Below are the code and all the weights of a small trained network. Each question names an input and a class and asks about switching units off, where a switched-off unit gives its printed mean instead of its output.

import numpy as np


def w(rows, s, z=0):
    codes = np.array(rows[::2]) - 128.0
    scale = np.full(codes.shape[1], s)
    scale[-1] = z or s
    return codes * scale


def norm(h):
    return h / np.sqrt((h * h).mean(-1, keepdims=True) + 1e-5)


def f(y):
    return y / 2 * (1 + np.tanh(0.7978845608 * (y + 0.044715 * y**3)))


def log_softmax(a):
    a = a - a.max(-1, keepdims=True)
    return a - np.log(np.exp(a).sum(-1, keepdims=True))


def net(x, mask):
    res = np.array(x, float).reshape(1, 5) / 4 @ E
    u = 0
    for l in range(3):
        y = f(norm(res) @ A[l][:, :-1].T + A[l][:, -1])
        res = res + np.where(mask[u : u + 3], y, B[l][:, -1]) @ B[l][:, :-1]
        u += 3
    return log_softmax(norm(res)[-1] @ U[:, :-1].T + U[:, -1])


A, B = {}, {}
E = w([
[155,61,166,205,196,114,163,67,126,114,63],'x0',
[100,198,163,182,100,113,46,120,120,142,152],'x1',
[1,75,111,120,118,204,77,182,106,20,118],'x2',
[34,105,123,163,82,193,208,122,24,175,148],'x3',
[146,103,172,86,98,149,190,184,92,14,158],'x4',
],0.0071)
A[0] = w([
[3,235,49,120,61,234,25,213,57,108,175,160],'0.n0',
[191,176,95,158,162,47,43,19,238,187,117,4],'0.n1',
[185,123,80,245,156,36,186,76,208,190,72,60],'0.n2',
],0.0043,0.0039)
B[0] = w([
[188,93,244,162,103,220,158,58,87,150,107,253],'0.n0',
[102,212,185,147,254,60,109,148,84,148,21,199],'0.n1',
[217,177,145,150,102,161,90,149,128,200,79,200],'0.n2',
],0.0088,0.0057)
A[1] = w([
[178,147,156,129,44,144,254,127,87,181,157,254],'1.n0',
[184,151,134,120,182,84,100,165,205,60,116,150],'1.n1',
[205,94,69,89,132,189,122,85,138,169,109,217],'1.n2',
],0.0082,0.0042)
B[1] = w([
[171,95,221,144,44,253,109,135,145,75,110,247],'1.n0',
[153,106,179,135,54,194,155,101,130,156,151,187],'1.n1',
[78,151,190,144,110,82,122,125,53,48,123,185],'1.n2',
],0.012,0.011)
A[2] = w([
[48,65,51,169,190,63,189,163,47,46,42,187],'2.n0',
[151,202,144,118,175,29,134,96,114,187,118,144],'2.n1',
[3,161,102,230,119,128,115,96,63,228,199,248],'2.n2',
],0.0064,0.0012)
B[2] = w([
[175,161,23,111,101,141,109,34,164,125,171,175],'2.n0',
[114,177,43,101,115,125,100,255,106,142,135,252],'2.n1',
[167,64,157,93,58,132,136,130,88,80,133,169],'2.n2',
],0.012,0.0028)
U = w([
[59,117,106,106,191,59,160,124,147,160,215,17],'0',
[155,202,151,158,175,94,89,179,94,183,33,174],'1',
[51,137,90,105,153,101,167,135,147,159,196,1],'2',
[115,105,4,123,145,136,151,54,139,68,160,87],'3',
[46,122,105,121,167,53,174,136,136,148,183,17],'4',
[137,94,222,138,41,190,140,110,100,67,123,216],'5',
[136,175,17,62,97,57,116,187,152,178,202,129],'6',
[49,121,94,103,193,58,139,132,147,144,198,7],'7',
],0.013,0.0037)

Each question gives the input, the list of numbers given to net, and the class t.
The units are the neurons (one row each of A and B). Each row of codes is followed by its name. A weight is (code - 128) times the scale printed after its matrix; where a second scale follows, it is the last column's (A, B and U).
mask holds one flag per neuron, layer by layer. A switched-off neuron (its flag False) gives its mean, the last column of its row in B, instead of its output. The means were averaged over made-up inputs and are rounded, as every weight is.
A unit's drop is (log p(t) with every unit on - log p(t) with that unit switched off) / (log p(t) with every unit on - log p(t) with every unit switched off).
The circuit of an input: a set's keep is (log p(t) with only the set's units on - log p(t) with every unit switched off) / (log p(t) with every unit on - log p(t) with every unit switched off). Starting from all 9 units, units are removed one at a time, each time the one whose removal leaves the highest keep (on an exact tie, the one counted first), for as long as the keep stays at least 0.8.
circuit, biggest first: the units of the circuit, biggest drop first
most important unit: the unit with the biggest drop
top k neurons: the k neurons with the biggest drops, biggest first
drop when u is switched off: that unit's drop, to one decimal
input [3,-3,5,-1,4], class 3: most important unit => 1.n0
input [-2,8,-4,-5,3], class 1: circuit, biggest first => (1.n0; 0.n1)
input [5,-5,3,4,-6], class 3: circuit, biggest first => (0.n0; 2.n0; 1.n0)
input [1,-8,8,-1,-1], class 3: circuit, biggest first => (1.n0; 2.n0)
input [-4,1,-2,-2,-3], class 6: circuit, biggest first => (1.n0; 2.n1; 0.n1)
input [-4,-7,-1,-2,-5], class 6: top 2 neurons => (1.n0; 0.n0)
input [-2,-7,1,-3,-5], class 1: top 2 neurons => (1.n0; 1.n1)
input [1,-4,-5,3,-6], class 1: top 3 neurons => (0.n1; 0.n0; 1.n1)
input [3,-4,7,0,0], class 3: top 2 neurons => (1.n0; 2.n0)
input [7,7,-2,-6,4], class 1: top 2 neurons => (1.n0; 0.n1)
input [-6,-1,-3,-4,-2], class 6: top 3 neurons => (1.n0; 2.n1; 0.n0)
input [6,5,3,-4,-4], class 1: top 2 neurons => (1.n0; 0.n1)
input [0,-1,-5,0,-4], class 1: drop when 0.n1 is switched off => 0.1
input [-6,2,0,-6,-6], class 1: drop when 0.n1 is switched off => 0.2
input [-1,8,-7,-5,1], class 1: drop when 0.n2 is switched off => 0.0
